Each row has a class, written after it.
[ 184  412  153 -232   -2    8  184  170  271   93   99   29  174  -41
  -87   65  -80  102 -411  418  104 -291  502 -205  -80  159   23  -90
 -411  120  356 -324 -304 -287   16   34  474  -61  145   41  325] -> V
[ 389 -132  -78  381  103  -83 -409 -275   36   71 -328  430   42  128
 -213  171  234 -544 -681 -309   61  -95  131  122  127  322  -32  356
  232 -509 -340 -128  458 -137 -257   74 -417  518 -132  297 -180] -> A
[ 508  760  283 -116  276   17  269  -95 -208  108  466 -368  240 -226
 -505  123  398 -325 -114  339  223 -570  598 -258 -329  292 -408  -14
   87 -174  -22 -355  -94 -343  209 -230   15 -231 -120  190   72] -> T
[-494 -309  -63   15  -20  -20  110 -136  -39 -255 -202  140 -213   74
  222 -113 -304  289  463 -283  -68  367 -415   93   72 -282  363  -86
  -95   92   56  225   24  131   67  104    9  -85  -74 -160  -75] -> K
[  29    7 -112  -84  -53   78   -5  251 -167 -115  -86 -136    3  -65
 -147   23  127  137   13   43  -14 -119  -30   42  101 -134  -71  -86
  201  -37 -149  -28  107  186 -350   42  116  -79   21   74  113] -> E
[ -68 -159  -60  171  -15 -138 -177 -218  310 -152 -292  274  202  129
  150  -22 -153 -657 -353 -370   80   14   38   74   71  -21   34   49
 -247 -242 -220  -54  234 -168  165  146 -133  314   13  216 -281] -> Q
[-320 -233 -129 -297 -224   88  339   62   28 -471 -248 -254   59    8
  259   30 -210  234  212   84   36   27 -154   52   27 -380  247 -143
 -172  117   13 -315 -256  -95  -43  155  530 -265  -54   20 -179] -> B
[-650 -763 -228  281 -224  -93 -427 -154   53 -466 -809  855 -359  219
  324 -210 -374    2  -32 -867 -181  510 -846  350  494 -211  578  159
 -144 -262 -150  515  488  285  -94  387 -354  554  -76 -129 -170] -> Q
[ -60  -22  -23 -173  -28  124  -17  210 -349   91  187 -331 -194 -120
  -18  -39  114  581  409  185 -161  126 -301   81   74 -123  -95 -125
  355  373   19  278  -98  453 -189 -169  -22 -348   46 -149  184] -> D
[ 314  381  173  -89  148   58  131  109 -140  572  492  -96  -76  -64
 -189   45  110  393   16  547  -53  -88  368 -155 -319  429 -139  148
  219  272  287  -87 -269  -68  -54 -283   35 -349  -45 -222  166] -> E
[  90  -33 -198   -3   39   80 -307  315 -283  147    6 -358    4 -105
  -72  -90  298   53  132  -32  -90   29 -287  114   98 -181 -346 -133
  325   68 -245  296  122  550 -187  -43 -184  -44  148   76  112] -> P
[ 171  281   51 -145   17   94  181  159  -75 -139  -35  -86   58 -124
 -269  142  199  188 -169  222   72 -319  293 -128  -45    6  -57  -53
   62 -139   32 -256  -89 -143 -239   65  290  -70  -11  118  305] -> S
[ -78  288   50  -69  114   80  418 -189 -429 -780 -219 -103  -57 -216
 -561   82  287  -25  345 -249  179 -419  -37  -84   83 -235  100 -155
  230 -551 -344 -198  276 -256 -209  124   50  -84 -340  212   72] -> T
[ 206  644  337 -310  176   40  292  156 -118  349  653 -484   62 -199
  -23  -55  162  149  238  563   72 -186  437 -314 -408  185 -432 -148
 -185  360  379  -66 -456  -58  444 -345  172 -440  165 -192  247] -> P
[ 267  170 -196 -149   24  152 -386  598 -486  491  198 -418 -203 -179
 -394   34  424  654   -5  411 -256  -45 -218  121  180   46 -311  -72
  616  294  -43  340   26  750 -574 -166 -118 -227  128  -48  495] -> T
[-196 -490 -252  213 -163  -90 -442  142  284  -41 -588  376   17  203
  214  -53 -273 -149 -512 -433  -41  262 -336  267  439 -202  194   26
 -198 -116 -129  221  275  310 -182  354  -48  551  172  161  -26] -> A
[ 339    5  -22   42   48   -2   81 -280  -31  153  122  -37  160   20
  -85  159  176 -383 -101  123   39 -141  263  -41 -211  250    4  245
  223 -137 -237 -347   13 -342  -29 -139 -126  -79 -187  130 -348] -> G
[  44  -44  -50  102   -8  -12 -152  -39   12 -357 -376  267   56   20
  -80  -36   79 -247 -324 -364   89 -162   -3   59  174  -73   38  -19
 -124 -392 -159   -8  296  -77 -139  265   16  389   51  245   76] -> V
[-353 -271 -171  -78 -113    2 -275  378  206  218 -178  136 -132   97
  293 -235 -341  483  -40    6 -182  362 -393  109  264 -190  136 -161
 -306  368  301  484  -68  537  -92  175  141  161  350 -199  331] -> V
[   6 -374 -107  167    2   43  -36 -391 -259 -115 -212  215 -238   80
    8  129  120  -29  183 -169  -99  189 -223  120  -55  141  263  314
  424 -225 -234 -105  203 -126 -228  -98 -328  -39 -336  -54 -364] -> P
[-197 -334  -61  140  -15  -80 -103 -206   36   10 -143  279 -168  116
  218 -116 -206    7  162 -272  -92  354 -244   98   65    8  251   96
  -82   22  -22  198  135  110  122   45 -228  151   -6 -143 -169] -> G
[ 121  335   91 -184  104  151  257  103 -515  -49  188 -139 -325 -184
 -450  126  271  756  342  273 -107 -132  -20  -59   21  140   37   -6
  495   37   62  -15  -35  128 -465 -186   13 -382 -192 -144  442] -> D
[-282 -478 -119  206   38  -48 -190 -349 -138 -148 -176  235  -67  137
  289 -163 -181 -359  347 -506  -75  351 -524  194   72 -131  226  119
  124 -138 -299  348  379  141   45   77 -468  137 -122  -14 -460] -> V
[ 138 -432 -267  154  -72   39 -465   46  -68  267 -142    7   -2   95
   38   84  142  -89 -207  -56 -166  153 -304  249  129   69  -18  194
  500   83 -360  111  224  292 -411  -76 -285   63  -66   93 -236] -> D
[ 211  176  -90  -20   29    8 -190  237  -76  -85 -132  -63  142  -71
 -229   35  275 -200 -454  -73   37 -273  141   48  159  -18 -259  -31
   86 -234 -232  -24  176  116 -269  106  -13  187  101  306  226] -> Q
[  48   13 -133 -176   18  186   47  160 -540  -39  127 -368 -139 -162
 -267   -3  305  486  528  191 -142  -21 -353   73   19 -132  -45  -54
  628   74 -211  192   68  373 -538 -102  -78 -405 -166  -42  151] -> V
[ 505  157   35   74   87  -34 -124 -167  167  482  231  -55  252   50
   -1  171  214 -514 -429  332   68 -193  478 -109 -356  442 -214  254
   68   -3  -50 -402 -124 -375  128 -251  -51  -47  -46  100 -300] -> P
[ -51  279  108  -87  111   18  286 -155 -175 -453   12 -233   89 -140
 -173  -47  112 -231  281 -157  164 -259   63  -85  -52 -202  -97 -184
 -114 -256 -158 -117   74 -158  228   30   58  -71 -136  126  -49] -> T
[ 326  404  110 -210  130  115   98  116 -367  338  391 -167 -192 -126
 -338  170  323  530    2  551 -155 -140  245  -64 -118  351  -83  178
  462  172  119  -95 -149   99 -411 -296  -87 -435 -134  -93  335] -> Q
[-411 -828 -307  281 -130  -58 -280 -327 -127 -231 -382  129  -85  248
  491 -140 -261 -405  365 -697 -107  515 -750  350   79 -356  174  153
  154 -154 -495  296  385  218   38  133 -447  247 -163   10 -706] -> B
[ -22  184  -26 -270  -33  123  355  144 -357 -692 -161 -463   71 -247
 -283   10  328   64  351 -141  131 -334   36  -61   91 -426 -139 -309
  117 -318 -297 -141   61  -32 -148  137  260 -130  -24  238  203] -> G
[ 687  498  -33 -250   65  153  237  226 -366  206  248 -381  124 -228
 -686  337  629  127 -293  619   22 -573  524 -171 -129  273 -270  153
  593 -167 -221 -483  -79 -207 -573 -216  159 -292 -105  222  278] -> G
[-282 -388 -234  117  -30  -11 -275   35  -66 -210 -380   90 -119   67
  253 -151  -74  -73  120 -481  -79  300 -429  199  266 -292   41  -66
  -20 -114 -176  327  262  373   -4  170 -199  264  151   29  -91] -> P
[-262 -219  183  339  191 -144  -79 -529   42  106  -26  622 -253  187
  246 -170 -362 -200  167 -486  -45  439 -239   59  -28  225  306  253
 -154  -75   93  337  252  -85  427  -58 -555  256 -126 -233 -278] -> D
[ 100  345  305  -73  151   -2  233 -183 -183  310  485 -122 -114  -87
  -71  -18  -34  248  323  342    9   66  118 -152 -294  307  -61   72
   40  270  267   21 -274  -61  255 -278 -128 -361 -149 -245   19] -> A
[ 408  614   83 -100  149   93  129  311 -303  -41  165 -205   54 -243
 -619  113  453   95 -133  238  105 -529  378 -162   -6  102 -313  -84
  324 -245  -95 -171  117   11 -379  -60  128 -128   24  211  413] -> E
[-384 -456 -157   20 -127   91   95 -106 -182 -558 -410  101 -230   18
  149   -1  -76  348  423 -317  -67  195 -416  138  173 -366  336  -56
  146 -140 -172   67  147  106 -281  218   63    3 -158  -51  -57] -> S
[-152 -331    9  491  -13 -200 -177 -394  519 -195 -583  899   -7  212
  136   42 -415 -588 -546 -651  137  133   24   66  283   35  342  173
 -519 -504   12  -84  354 -270  114  406 -199  766  -53  131 -176] -> S
[ -33 -187 -118  196  -46  -89 -141  -71  216   65 -307  396   48  168
   65   19 -185 -264 -456 -196   29   51  -16   85   91   43  150  178
 -188 -196  -57 -102  141 -121  -30  171  -15  367   49  112 -156] -> B
[ 204  297  209 -254   21   49  137  130   52  536  511 -243  -50  -65
   60   71  -28  520   -5  688  -84    8  318 -146 -243  341 -120    4
  -35  600  487  -96 -513    5  148 -350  241 -443  110 -260  210] -> D
[-204 -545 -301  -60 -150  111 -148  -34 -239 -389 -351  -99  -60   41
  185  -17   27   20  298 -251 -124  183 -515  237  202 -334  197   -2
  342  -87 -386  115  240  246 -415  125  -87  -53 -141   69 -267] -> V
[  -6 -129 -195  127   25  -11 -431  246  -57   97 -163  -69   41   -6
   79 -156  120 -180 -125 -281  -43  105 -292  136  176 -171 -243  -94
   43  -55 -186  335  211  481  -15   84 -186  267  240  139   52] -> P
[ 325  259   39  -77   72   68  326 -166 -246 -243   41 -134   43 -130
 -416  205  333  -81   84  104  100 -365  309 -108  -94   96   -2   75
  329 -328 -245 -415   80 -329 -236  -66   36 -174 -239  176    4] -> G
[-162 -133   78  335   95 -228 -157 -368  431  -44 -245  507  151  202
  293 -139 -326 -783 -333 -570  164  144  107  -17  -62   11   70   85
 -578 -294   -2   56  205 -332  587  171 -171  545  108  107 -311] -> K
[ 192  174   -1   60   49   64  127  -41 -365 -412 -161 -110  -13 -158
 -438  106  327  -59   92 -177  125 -298  -14   18  116 -106  -72  -43
  348 -443 -369 -154  242  -48 -333   82  -66   10 -270  252   88] -> A
[-124 -363 -188  -94 -233   52 -130  199  121 -145 -379  -62   21   43
  156   50  -91  158 -162   11  -42  119 -191  144  247 -220  115  -66
  -24   94  -51  -60  -76  161 -253  167  242   46   19   49   -7] -> A
[ 268   63  -61 -163   22   87 -198  224 -194  453  338 -330   91  -57
  -19   32  208  119   -2  411 -124  -22  -20   30 -107  137 -208   62
  351  342  -33   95  -86  300 -245 -205  -76 -298   78   -3   28] -> V
[ -44  198   70 -161  -42   96  307   54 -171 -471  -62 -232   47 -175
 -139   35  109  109  275   32  113 -252   66 -114  -26 -260  -45 -222
  -15 -113  -72 -176  -62  -94  -31   88  297 -171  -33   92  139] -> S
[  89 -521 -197  380  -82  -64 -487 -256  275  307 -349  639  -96  241
  151  146 -171 -223 -513 -138 -142  272 -110  169  110  286  336  395
  138  -80  -79  -20  266   -1 -230   77 -305  365  -42   11 -302] -> S
[ 282  244  146   79  156    8   92 -169 -155  183  203  122  -78  -28
 -236  106  141  -12  -58   99   32 -127  323  -99 -197  341  -94  208
  211 -155   40 -148   77 -204  -54 -161 -180  -54 -130  -39  -16] -> E
[-300  114  262  -31  117  -34  274 -183   -5    4  249   93 -180    2
  227 -218 -327  277  493  -46   15  231    5 -117 -180   11   84  -40
 -312  200  370  182 -173  -32  475  -54  -22 -154  -11 -340  -31] -> E
[-212 -289   -2  201   60  -84 -404   28   18  547  183  213 -200  159
  393 -272 -281   95  184 -169 -207  542 -337  121  -22   99  -38  137
  -19  336  174  611  106  512  252 -103 -433  122  208 -313 -118] -> E
[-402 -483   22  168  -38 -213 -338 -169  507  489   55  416  -26  289
  764 -310 -669 -238  -24 -228 -118  664 -261   95   -2  102  220  114
 -593  501  328  419  -76  203  717    9 -269  270  297 -334 -361] -> G
[-316 -532  -23  218 -114 -151 -190 -355  461  155 -124  225  154  276
  719 -219 -593 -478   49 -375   56  488 -227  150  -82 -102  184   46
 -511  243   26  130  -97  -67  597  119 -151  241  -25  -96 -623] -> A
[-124  258  218 -294   50  126  534  -96 -244  -74  253  -99 -301 -125
 -121   65   -9  818  557  413  -82   19   76 -139 -178  121  258  -19
  183  329  310 -121 -377 -143  -80 -223  233 -601 -220 -313  200] -> D
[  17   82   94 -203   17   38   43   62   67  513  393 -143 -112   22
  255  -29 -128  426  155  539 -130  220  116  -85 -268  252   22   63
  -77  585  423  -16 -437   97  204 -291  101 -413   63 -352   26] -> P
[ 282  496  242   65  139  -53  142   22  151  194  220  109  157  -62
 -195    5   44 -246 -317  138  181 -351  538 -225 -194  262 -211   30
 -242 -149  165 -216  -85 -332  220  -29  138  106   89   57  111] -> E
[-308 -478 -151   34 -162  -89 -309  -47  442  120 -183   74  118  185
  563 -155 -381 -190 -124 -146  -81  375 -243  167   53 -106   80  -28
 -354  299   83  193 -115  172  275  102   11  108  133  -52 -305] -> Q
[-107   72 -114 -351 -157  189  284  418 -265 -402  -16 -659  171 -208
  -64  -43  168  289  422  139   64 -225 -118   12   45 -513 -192 -389
  169   95 -193  -94 -157  190 -265   83  489 -391   -1  118  122] -> E
[ -29 -251    9  304   84 -102  -98 -590   85 -118 -212  399   39  152
   65   42  -14 -648  -36 -399   18   74  -83   83 -135  203  167  305
   44 -377 -318  -86  292 -400  153   -1 -447  178 -334   85 -551] -> Q
[ 228 -132 -218 -116 -135  139 -175  321 -244  142 -139 -255  -10  -44
 -249  171  260  344 -197  278 -110  -62 -173  157  144  -24  -48   62
  503   83 -216  -44   -2  282 -626  -10   76 -138  -95  120  131] -> A
[-710 -544 -144  -65 -161  -35  111  -54  258 -348 -422  163 -103  166
  523 -185 -559  265  283 -333  -42  471 -474  140  151 -459  458 -178
 -436  214  169  225 -139   77  211  271  258   43   13 -158 -145] -> K
[   7 -368 -153  169    0   20 -131 -242  -50   35 -161  164  -77  103
   76   58  -27  -49   70 -173  -87  187 -228  180   70   57  191  187
  338  -17 -243  -11  166   25 -203  -45 -257  -10 -232    9 -322] -> D
[ -42 -259  -80 -102  -70   23 -357  319  141  731  281 -151  -48  125
  460 -136 -218  404  -37  348 -257  423 -202  153  -36  120  -94   29
  -48  772  295  335 -330  498  125 -220  -17 -185  272 -301   33] -> D
[ 228  385  163   29  129    3  186  -80 -180 -246   10   16   28 -130
 -374  122  230 -134 -100  -98  141 -362  259  -96   33   71 -140  -35
  100 -308 -142 -188  163 -214  -83   -7   -4   55  -47  186  177] -> D
[-127  283  257  123  178 -153 -255  186  220  368  177  195  -17   40
  216 -355 -208  -53 -190 -244   26  162   72  -82   36   37 -340 -153
 -613  183  370  560  -23  308  638    4 -137  442  515 -134  387] -> D
[  54   45 -184  -97   16  139  -16  262 -426  -81  -76 -341  -98 -159
 -284   28  366  281  250   29  -75  -81 -255   66  108 -202 -184 -113
  459  -93 -253  129  123  367 -421  -28  -48 -156   -5   82  213] -> P
[-495   63  166 -476  -73   50  209  304  -14   76  352 -456 -115  -93
  400 -247 -247  725  637  342 -128  303 -230  -36 -108 -243 -117 -356
 -307  775  461  359 -520  416  303 -118  265 -555  143 -416  278] -> Q
[ 144 -153  -93  -91  -30  158   86  -68 -286    4    5  -77 -180  -35
 -114  193  215  438  171  258 -136  -11  -58   75   -8  124  205  195
  581   82 -130 -222  -66  -30 -474 -180   19 -358 -298  -67  -79] -> D
[ 229  186  124  -68  153   27  -85  -44 -221  443  514 -238   81  -48
   15  -62  150 -102  190  262  -40  -17   58  -52 -306  229 -259   99
  219  259   -2  135  -61  104   84 -268 -272 -274  -20  -65 -113] -> V
[-191 -198 -264  -72  -75  131   -3  155 -435 -884 -668  113 -156  -49
 -397   33  259  286  197 -491   -9 -185 -423  253  500 -497  242 -208
  367 -443 -497   89  629  282 -840  388  -12  125 -163  258  347] -> V
[-331   26  232   85   26  -76  209 -169   98 -240 -173  350 -213   34
   62 -106 -326  230  138 -230   68  169 -102  -43   88  -15  260  -52
 -432  -60  297  121  -59 -107  284  136   42  168  -24 -185  161] -> A
[  -8   69   44 -280 -131   62  340   54  271 -328  -73 -301  372  -57
  141  117  -62 -221 -117  252  194 -287  349 -154 -172 -224  -20 -175
 -344   47   13 -506 -351 -422  121  114  607 -179   18  175 -122] -> S
[-195 -349 -123  137  -40   -5  -77 -308   20 -181 -310  287 -121  113
   55   24 -150  -52   29 -273  -45  157 -291  150  117  -27  350  151
   24 -147 -103    0  184  -54  -21  106 -159  139 -213   -8 -300] -> T
[ 233  713  363   -4  221  -67  400 -230  -61 -312   98  167   87 -164
 -484   83  192 -292 -202  -72  265 -511  568 -254 -137  213 -160  -23
 -214 -477   37 -302   70 -518  180   12   31   69  -85  191  258] -> Q
[-211  -26  106    8  -17  -89 -214  202  338  292   75  102   13   93
  379 -235 -340   99 -134  -34  -43  244  -51   23   59  -48  -74 -164
 -526  436  333  337 -171  256  436    5   89  162  376 -163  177] -> D
[-288 -449  -59  362  -19 -196 -345 -450  431  -24 -447  760  -28  296
  382 -136 -437 -539 -343 -620  -17  372 -173  165  135   97  362  232
 -394 -215  -45  163  328 -118  295  235 -383  536  -39    4 -390] -> Q
[ 141  480  320  115  233 -126   15  -26   20  288  318   92   62  -46
  -89 -128  -35 -232 -136  -37  141  -82  251 -162 -137  247 -273  -15
 -363  -16  208  167  -33  -27  458  -56 -186  190  158  -22  197] -> A
[ 261  112   44 -166    9  149  271 -141 -299   49  258 -272  -30 -130
 -225  254  280  209  286  495  -27 -188  177 -102 -273  178    9  135
  501   92  -90 -365 -148 -197 -315 -256   44 -526 -316  -54 -116] -> S
[-196  -55   -3   76   59  -44 -147    7  -51 -111  -84  163  -22   29
  120 -223 -127 -112  129 -345   -7  130 -250   60  108 -141   41  -97
 -191  -57  -36  347  217  240   80  147 -163  200  134   12   64] -> V
[ 348  -70 -141  165   47   27  -56 -209 -308 -127 -116  -11   22  -50
 -378  161  412 -336    7 -161    9 -198   24   65   -5  107  -41  202
  544 -445 -520 -195  365 -105 -376  -46 -304   52 -247  252 -203] -> G
[ 257   70  106    0   -9   47  202 -314   80  -52    6  152   55  -11
 -145  267   33  -88 -232  284   81 -207  361 -131 -212  283  146  211
   64 -123   47 -523 -138 -501  -96  -74  132 -132 -264   33 -161] -> S
[ 459   64  -72  -95  -64   70 -156  129  255  378    2   87  199   47
  -77  323  183  -88 -741  542   -6 -303  576 -107 -145  402  -40  253
  107   60   76 -558 -203 -326 -335  -73  264  -18   33  105   30] -> S
[ 144  271  109 -204   -8   62   16  272   15  153  177 -252   56 -107
  -32   -3  112  237 -143  286    5 -151  236  -85  -39   13 -253 -134
  -91  233  182  -36 -248   85   57 -110  253 -117  192   -2  297] -> D
[-346 -135  117  112   -8  -76  169 -237  290 -160 -208  418  -62   95
  236 -115 -421  -27   80 -263   79  195   -8  -67  -33  -83  299    0
 -467  -73  227   36  -41 -205  348  200   80  208    7 -151  -59] -> S
[ 146  134  -29   -6   18   20 -216  303  -25   28 -141   35   -6  -48
 -136  -12  166   77 -386  -68   -9 -153   98   21  202  -24 -221  -78
  -47  -78  -20  113   89  197 -138   64   59  266  254  121  369] -> D
